Here is a tiny trained network, its code and every weight. The questions are about switching its units off for an input and a class, where a switched-off unit gives its printed mean instead of its output.

import numpy as np


def w(rows, s, z=0):
    codes = np.array(rows[::2]) - 128.0
    scale = np.full(codes.shape[1], s)
    scale[-1] = z or s
    return codes * scale


def norm(h):
    return h / np.sqrt((h * h).mean(-1, keepdims=True) + 1e-5)


def f(y):
    return y / 2 * (1 + np.tanh(0.7978845608 * (y + 0.044715 * y**3)))


def log_softmax(a):
    a = a - a.max(-1, keepdims=True)
    return a - np.log(np.exp(a).sum(-1, keepdims=True))


def net(x, mask):
    res = np.array(x, float).reshape(1, 3) / 4 @ E
    u = 0
    for l in range(2):
        y = f(norm(res) @ A[l][:, :-1].T + A[l][:, -1])
        res = res + np.where(mask[u : u + 11], y, B[l][:, -1]) @ B[l][:, :-1]
        u += 11
    return log_softmax(norm(res)[-1] @ U[:, :-1].T + U[:, -1])


A, B = {}, {}
E = w([
[254,136,218,195,65,183,87],'x0',
[58,55,127,116,18,179,108],'x1',
[180,19,13,184,161,129,18],'x2',
],0.006)
A[0] = w([
[143,77,136,145,137,122,187,127],'L0N1',
[74,184,21,254,98,86,48,94],'L0N2',
[52,109,40,129,168,80,192,1],'L0N3',
[46,106,110,131,30,187,101,60],'L0N4',
[128,62,177,144,151,102,161,133],'L0N5',
[63,52,128,129,13,130,110,49],'L0N6',
[219,180,111,127,225,29,146,59],'L0N7',
[157,143,177,190,233,69,154,74],'L0N8',
[95,200,172,154,102,122,215,40],'L0N9',
[219,157,174,132,111,172,64,75],'L0N10',
[157,97,25,208,141,169,107,73],'L0N11',
],0.007,0.0048)
B[0] = w([
[127,128,129,132,126,125,116,127],'L0N1',
[105,102,178,61,147,110,130,210],'L0N2',
[158,211,82,87,61,128,71,193],'L0N3',
[98,164,126,241,227,150,109,242],'L0N4',
[131,120,100,142,123,120,164,132],'L0N5',
[84,161,124,217,216,231,133,250],'L0N6',
[56,124,137,226,188,254,89,253],'L0N7',
[74,109,102,184,121,184,138,200],'L0N8',
[122,32,166,113,133,76,145,220],'L0N9',
[103,174,29,98,90,92,108,207],'L0N10',
[156,108,244,61,140,132,221,243],'L0N11',
],0.0083,0.0034)
A[1] = w([
[118,138,128,162,82,122,169,140],'L1N1',
[157,76,53,122,179,142,95,23],'L1N2',
[198,182,113,153,210,57,140,113],'L1N3',
[197,154,81,155,61,142,138,47],'L1N4',
[90,152,7,68,140,52,75,20],'L1N5',
[228,160,124,169,60,123,96,67],'L1N6',
[117,162,62,98,122,115,116,51],'L1N7',
[99,147,199,96,103,76,188,50],'L1N8',
[109,58,88,108,32,156,147,190],'L1N9',
[182,15,126,81,161,108,108,3],'L1N10',
[99,171,98,101,170,87,118,16],'L1N11',
],0.011,0.0039)
B[1] = w([
[133,143,115,107,165,98,90,173],'L1N1',
[135,103,187,166,141,92,135,198],'L1N2',
[69,118,125,182,151,166,89,143],'L1N3',
[112,136,116,81,104,120,175,155],'L1N4',
[172,147,80,75,63,145,137,234],'L1N5',
[106,142,49,28,79,135,164,206],'L1N6',
[139,130,142,100,109,160,167,147],'L1N7',
[210,43,136,138,140,74,88,243],'L1N8',
[108,180,107,187,189,123,126,178],'L1N9',
[193,89,199,146,141,3,147,254],'L1N10',
[124,133,128,132,71,143,144,156],'L1N11',
],0.012,0.0034)
U = w([
[51,168,149,230,189,201,102,254],'0',
[189,71,216,125,146,6,129,1],'1',
[129,183,61,49,48,135,141,115],'2',
],0.018,0.002)

Each question gives the input, the list of numbers given to net, and the class t.
The units are the neurons (one row each of A and B). Each row of codes is followed by its name. A weight is (code - 128) times the scale printed after its matrix; where a second scale follows, it is the last column's (A, B and U).
mask holds one flag per neuron, layer by layer. A switched-off neuron (its flag False) gives its mean, the last column of its row in B, instead of its output. The means were averaged over made-up inputs and are rounded, as every weight is.
A unit's drop is (log p(t) with every unit on - log p(t) with that unit switched off) / (log p(t) with every unit on - log p(t) with every unit switched off).
The circuit of an input: a set's keep is (log p(t) with only the set's units on - log p(t) with every unit switched off) / (log p(t) with every unit on - log p(t) with every unit switched off). Starting from the 12 units with the biggest drops (on a tie, the unit counted first), units are removed one at a time, each time the one whose removal leaves the highest keep (on an exact tie, the one counted first), for as long as the keep stays at least 0.8.
circuit, biggest first: the units of the circuit, biggest drop first
unit that matters most: the unit with the biggest drop
k most important neurons: the k neurons with the biggest drops, biggest first
top k neurons in layer l: the k neurons of layer l with the biggest drops, biggest first
drop of u: that unit's drop, to one decimal
input [-6,2,4], class 2: unit that matters most => L0N3
input [-8,-6,-7], class 2: 4 most important neurons => [L0N11; L0N3; L0N4; L1N10]
input [3,-8,-8], class 0: top 4 neurons in layer 0 => [L0N7; L0N11; L0N2; L0N8]
input [-5,3,5], class 1: top 2 neurons in layer 1 => [L1N10; L1N2]
input [4,-6,6], class 0: 4 most important neurons => [L0N7; L0N9; L1N3; L1N8]
input [-7,-7,-6], class 0: top 2 neurons in layer 0 => [L0N7; L0N10]
input [-7,5,7], class 1: top 2 neurons in layer 0 => [L0N11; L0N10]
input [5,2,4], class 2: circuit, biggest first => [L1N6; L0N10]
input [-4,2,4], class 1: 2 most important neurons => [L0N11; L0N10]
input [8,-8,-6], class 0: 4 most important neurons => [L0N7; L1N3; L0N3; L1N5]
input [8,-7,6], class 2: top 2 neurons in layer 1 => [L1N6; L1N4]
input [1,6,8], class 1: 2 most important neurons => [L1N10; L0N7]
input [-7,-7,-7], class 0: top 3 neurons in layer 0 => [L0N7; L0N11; L0N10]
input [-5,1,-6], class 1: unit that matters most => L1N8
input [-4,-7,7], class 0: 2 most important neurons => [L0N7; L0N9]
input [6,-4,5], class 2: 3 most important neurons => [L1N6; L0N10; L0N9]
input [-7,-1,-5], class 2: top 2 neurons in layer 0 => [L0N11; L0N3]
input [8,-4,3], class 2: drop of L0N5 => 0.0
input [-5,-7,-3], class 0: drop of L0N7 => 0.3
input [-5,3,-6], class 1: drop of L1N8 => 1.3
input [1,-1,0], class 0: unit that matters most => L0N7
input [7,1,4], class 2: drop of L1N6 => 0.1
